Below is a small trained network, with its code and all its weights. Each question gives an input and a class and asks what happens when units are switched off, that is, made to give their printed mean instead of their output.

import numpy as np


def w(rows, s, z=0):
    codes = np.array(rows[::2]) - 128.0
    scale = np.full(codes.shape[1], s)
    scale[-1] = z or s
    return codes * scale


def f(y):
    return np.maximum(y, 0)


def log_softmax(a):
    a = a - a.max(-1, keepdims=True)
    return a - np.log(np.exp(a).sum(-1, keepdims=True))


def net(x, mask):
    res = np.array(x, float).reshape(1, 6) / 4 @ E
    y = f(res @ A[0][:, :-1].T + A[0][:, -1])
    res = res + np.where(mask, y, B[0][:, -1]) @ B[0][:, :-1]
    return log_softmax(res[-1] @ U[:, :-1].T + U[:, -1])


A, B = {}, {}
E = w([
[59,137,217,94,108,164,78,69,106],'x0',
[118,129,134,175,78,103,207,85,123],'x1',
[161,169,63,73,143,76,23,78,112],'x2',
[150,155,158,149,198,81,150,174,203],'x3',
[8,146,87,169,97,88,107,211,151],'x4',
[90,36,83,108,76,133,169,145,135],'x5',
],0.011)
A[0] = w([
[91,9,149,163,134,117,210,136,122,170],'N1',
[93,113,175,80,208,145,105,130,158,183],'N2',
[67,108,132,94,91,168,98,100,116,122],'N3',
[190,128,141,124,176,105,135,147,133,169],'N4',
[127,148,98,162,88,93,148,115,156,174],'N5',
[160,86,96,161,94,149,161,128,135,128],'N6',
[64,146,65,149,140,103,102,201,127,140],'N7',
[67,141,177,122,103,148,106,103,83,154],'N8',
[191,144,129,130,145,120,141,72,43,177],'N9',
[120,149,162,95,193,104,159,134,139,149],'N10',
[116,142,151,146,105,155,85,106,97,105],'N11',
[183,137,141,115,163,138,81,97,68,253],'N12',
[110,57,123,175,89,186,176,97,154,168],'N13',
[50,167,95,180,141,93,89,154,143,235],'N14',
],0.012,0.0038)
B[0] = w([
[125,25,255,197,65,92,191,189,86,255],'N1',
[69,182,138,168,175,173,207,138,132,200],'N2',
[90,156,139,94,117,133,164,103,49,205],'N3',
[135,131,160,113,204,172,111,117,184,207],'N4',
[148,76,118,89,161,72,139,141,149,180],'N5',
[181,80,177,57,78,86,128,135,167,192],'N6',
[108,150,133,61,132,15,147,167,157,238],'N7',
[18,230,101,212,37,154,241,32,82,207],'N8',
[197,136,100,94,172,108,97,73,126,232],'N9',
[126,180,171,153,169,185,86,170,144,185],'N10',
[137,171,101,161,110,123,67,31,97,177],'N11',
[189,141,96,117,187,165,132,42,150,245],'N12',
[174,40,203,132,82,114,143,122,70,225],'N13',
[29,135,118,30,121,27,103,139,164,239],'N14',
],0.0081,0.013)
U = w([
[255,137,40,52,182,176,110,80,114,180],'0',
[80,171,144,167,244,240,164,212,189,182],'1',
[73,214,102,145,44,200,179,9,44,3],'2',
[67,152,81,66,110,34,139,208,119,199],'3',
[196,29,214,123,61,124,233,161,21,121],'4',
],0.0085,0.0014)

Each question gives the input, the list of numbers given to net, and the class t.
The units are the neurons (one row each of A and B). Each row of codes is followed by its name. A weight is (code - 128) times the scale printed after its matrix; where a second scale follows, it is the last column's (A, B and U).
mask holds one flag per neuron, in row order. A switched-off neuron (its flag False) gives its mean, the last column of its row in B, instead of its output. The means were averaged over made-up inputs and are rounded, as every weight is.
A unit's drop is (log p(t) with every unit on - log p(t) with that unit switched off) / (log p(t) with every unit on - log p(t) with every unit switched off).
unit that matters most: the unit with the biggest drop
top k neurons: the k neurons with the biggest drops, biggest first
drop when u is switched off: that unit's drop, to one decimal
input [7,1,-1,2,-8,4], class 2: unit that matters most => N8
input [4,2,0,2,-4,-8], class 0: top 2 neurons => [N9, N12]
input [-2,1,2,8,-4,-2], class 1: top 2 neurons => [N10, N4]
input [-6,4,-7,8,-6,-7], class 1: top 2 neurons => [N4, N10]
input [4,-8,-5,8,7,-5], class 3: top 2 neurons => [N14, N7]
input [3,-7,5,3,1,-2], class 1: top 2 neurons => [N2, N9]
input [1,-5,1,4,-5,-1], class 1: top 2 neurons => [N2, N10]
input [-6,-8,1,4,-5,7], class 1: top 2 neurons => [N9, N4]
input [2,4,1,-2,-3,1], class 2: drop when N1 is switched off => 0.7
input [-4,0,7,-8,-1,7], class 0: drop when N1 is switched off => 0.8
input [-3,-8,-2,-8,0,-1], class 2: drop when N6 is switched off => 0.2
